[[ 17  -2  -8  18 -15  -7  25   8  17]
 [ -4  28 -30 -26  34  12  46  -4  -7]
 [  2   5 -16  -1 -11  10  29   9  -6]
 [ -7  24 -25 -29  36  12  28  -6 -10]
 [ -5  28 -27 -26   4  15  40  10 -11]]
|
[[ 17  -2  -8  18 -15  -7  25   8  17]
 [  2   5 -16  -1 -11  10  29   9  -6]
 [ -4  28 -30 -26  34  12  46  -4  -7]
 [ -5  28 -27 -26   4  15  40  10 -11]
 [ -7  24 -25 -29  36  12  28  -6 -10]]

[[-25 -33  51   8  14   3  27]
 [ 14 -43 -34 -23  19  22 -14]
 [ -2  15 -55 -33 -13   9  11]
 [ 24 -14 -10  35  -8 -28 -22]
 [-13 -40   8  18  15  18  14]
 [ 21 -20 -11   1  20  34  28]
 [-16  16 -41 -31  -5  30  36]]
|
[[ 24 -14 -10  35  -8 -28 -22]
 [ 21 -20 -11   1  20  34  28]
 [ 14 -43 -34 -23  19  22 -14]
 [ -2  15 -55 -33 -13   9  11]
 [-13 -40   8  18  15  18  14]
 [-16  16 -41 -31  -5  30  36]
 [-25 -33  51   8  14   3  27]]

[[  8  21 -35  42]
 [  6   2 -23  27]
 [ -5   0  35 -27]
 [ 44  28   7 -42]]
|
[[ 44  28   7 -42]
 [  8  21 -35  42]
 [  6   2 -23  27]
 [ -5   0  35 -27]]

[[-39 -12  23  -9  -6]
 [-21 -47   1 -15   7]
 [-14 -47  -4 -15   9]]
|
[[-14 -47  -4 -15   9]
 [-21 -47   1 -15   7]
 [-39 -12  23  -9  -6]]

[[-19 -32 -33 -40 -29 -31  29 -33 -29]
 [ -2 -17 -17 -16 -15 -13   7 -17 -15]
 [ -7  21  21 -32  18 -29  24  21  18]
 [ 19  10   9   9  10   6 -18  10  10]
 [  9  17  17  -6  16  -8  -1  18  16]]
|
[[ 19  10   9   9  10   6 -18  10  10]
 [  9  17  17  -6  16  -8  -1  18  16]
 [ -2 -17 -17 -16 -15 -13   7 -17 -15]
 [ -7  21  21 -32  18 -29  24  21  18]
 [-19 -32 -33 -40 -29 -31  29 -33 -29]]

[[ 40  31 -10  30   2 -34   5  27]
 [ 36  37  24  37 -30 -24 -28  10]
 [ -9   3  42   4 -40  16 -41 -24]
 [  8   5   8   3  -9  -7  -4   5]
 [  2  -8 -36  -9  34  -9  36  17]
 [-54 -46  -6 -43  17  43  12 -29]]
|
[[ 40  31 -10  30   2 -34   5  27]
 [ 36  37  24  37 -30 -24 -28  10]
 [  8   5   8   3  -9  -7  -4   5]
 [  2  -8 -36  -9  34  -9  36  17]
 [ -9   3  42   4 -40  16 -41 -24]
 [-54 -46  -6 -43  17  43  12 -29]]

[[ -9   3  -5 -31]
 [-23  -2   4 -40]
 [-26   7  13 -40]
 [-17   1   7 -34]]
|
[[ -9   3  -5 -31]
 [-17   1   7 -34]
 [-23  -2   4 -40]
 [-26   7  13 -40]]

[[ -3  -9  28 -19  17   7  11   4   9 -10  -5   4]
 [ 21   1   6 -12   6  -5 -20   1  19   0   0   2]
 [ -6  -7  -4  10   2 -10 -40  15   1  16   9   4]
 [  3   2  -2 -18  -5  -1 -11 -11  27   7   1  12]
 [  8   5   5 -13   2  -1  21   2  -7 -31  -3 -14]
 [ 16  -6  -3  17  16  -7 -13  -9   9 -11   4   6]
 [-11  10  -5  -6 -19  12  18  -7  -5  26  -7  -1]]
|
[[ 21   1   6 -12   6  -5 -20   1  19   0   0   2]
 [ 16  -6  -3  17  16  -7 -13  -9   9 -11   4   6]
 [  8   5   5 -13   2  -1  21   2  -7 -31  -3 -14]
 [  3   2  -2 -18  -5  -1 -11 -11  27   7   1  12]
 [ -3  -9  28 -19  17   7  11   4   9 -10  -5   4]
 [ -6  -7  -4  10   2 -10 -40  15   1  16   9   4]
 [-11  10  -5  -6 -19  12  18  -7  -5  26  -7  -1]]
---
[[  2   4  16  -9 -29  18 -25 -45  50]
 [-16  24   8 -14  10 -15  25  -7 -19]
 [ 33 -28   8  20   8  16 -21   5  24]]
|
[[  2   4  16  -9 -29  18 -25 -45  50]
 [ 33 -28   8  20   8  16 -21   5  24]]

[[ 14  33]
 [-41 -24]
 [ 14  24]
 [-41 -14]
 [-39 -22]]
|
[[ 14  33]
 [ 14  24]
 [-39 -22]]

[[-35  25  42]
 [-38  15  45]
 [  5 -12  10]
 [-25 -39  -7]
 [-29 -37 -15]
 [ 40  46  14]
 [ 46  35 -15]
 [-23 -39 -28]
 [-39 -24  17]
 [-25 -30 -14]
 [-35 -19  38]]
|
[[-35  25  42]
 [  5 -12  10]
 [-29 -37 -15]
 [ 46  35 -15]
 [-39 -24  17]
 [-35 -19  38]]

[[ -4   7   9   1   3   0  13   3  -3  -4   2  -5  11   8   4   3]
 [-12  -9  -5  -3  -1  -9  18  -1  -5  -1  13   1 -14  10  14  -7]
 [ -6  -1  -3  -1   2  -4  22   4   0  -6   8   3   4   7   7  -2]
 [  6   6   4  -4  -6  -2 -38 -16  -1  -5 -42 -12 -15 -27 -44  -1]]
|
[[-4  7  9  1  3  0 13  3 -3 -4  2 -5 11  8  4  3]
 [-6 -1 -3 -1  2 -4 22  4  0 -6  8  3  4  7  7 -2]]

[[-14  14 -28  -9  -6 -16 -13 -20   9   2   6  -7 -13]
 [ 31  23 -11   2   5  -3  -3 -12 -10  -1  -1  -4  -6]
 [ -4   2  -2   1   3  -2   1   0   6   5   3  -5  -4]
 [  0  -6  -5   2  -2  -3  -5  -4  -8  -9   3  -1   3]
 [-17   8   7  -6  -3  -3  -1  11  12   2  -4   0   0]
 [ 27  -5  14   6  10   9  11  13  -1   7   2   6  11]
 [ 42  -5   7   5  10  37   7  16 -10   9   2   3   4]]
|
[[-14  14 -28  -9  -6 -16 -13 -20   9   2   6  -7 -13]
 [ -4   2  -2   1   3  -2   1   0   6   5   3  -5  -4]
 [-17   8   7  -6  -3  -3  -1  11  12   2  -4   0   0]
 [ 42  -5   7   5  10  37   7  16 -10   9   2   3   4]]

[[ -6  -6  -1 -28   1 -38 -22   7 -41   8  -5  -7 -13]
 [  2   2   2 -42   1 -48 -37  -1 -53  -2 -23   2   3]]
|
[[ -6  -6  -1 -28   1 -38 -22   7 -41   8  -5  -7 -13]]

[[ 14  14  14   4  14  13  14 -15  14  15  15 -13  13]
 [  2   2   2   3   4   2   2  -5   2   4   5  -2   2]
 [ 29  35  33 -56  28  34  32 -14  33  27  24 -56  35]
 [ 11  13  11  -6  13  11  11 -17  11  13  13 -17  12]
 [  1   2   1  -4   3   1   1  -6   1   2   3  -6   1]]
|
[[ 14  14  14   4  14  13  14 -15  14  15  15 -13  13]
 [ 29  35  33 -56  28  34  32 -14  33  27  24 -56  35]
 [  1   2   1  -4   3   1   1  -6   1   2   3  -6   1]]

[[ 39   1 -43  -7  50 -37]
 [  8 -36  21  32  24 -41]
 [ 37 -13  28   8 -48  17]
 [-26  25 -24  34  30  34]
 [-16  12   3  36  38  32]
 [ 26 -23  15 -22 -52  21]
 [-49 -29 -31   2 -30 -13]
 [-28  27 -27  30  35  29]
 [ 44 -22  42  32  38 -11]
 [  8 -29 -33 -50  35 -13]]
|
[[ 39   1 -43  -7  50 -37]
 [ 37 -13  28   8 -48  17]
 [-16  12   3  36  38  32]
 [-49 -29 -31   2 -30 -13]
 [ 44 -22  42  32  38 -11]]
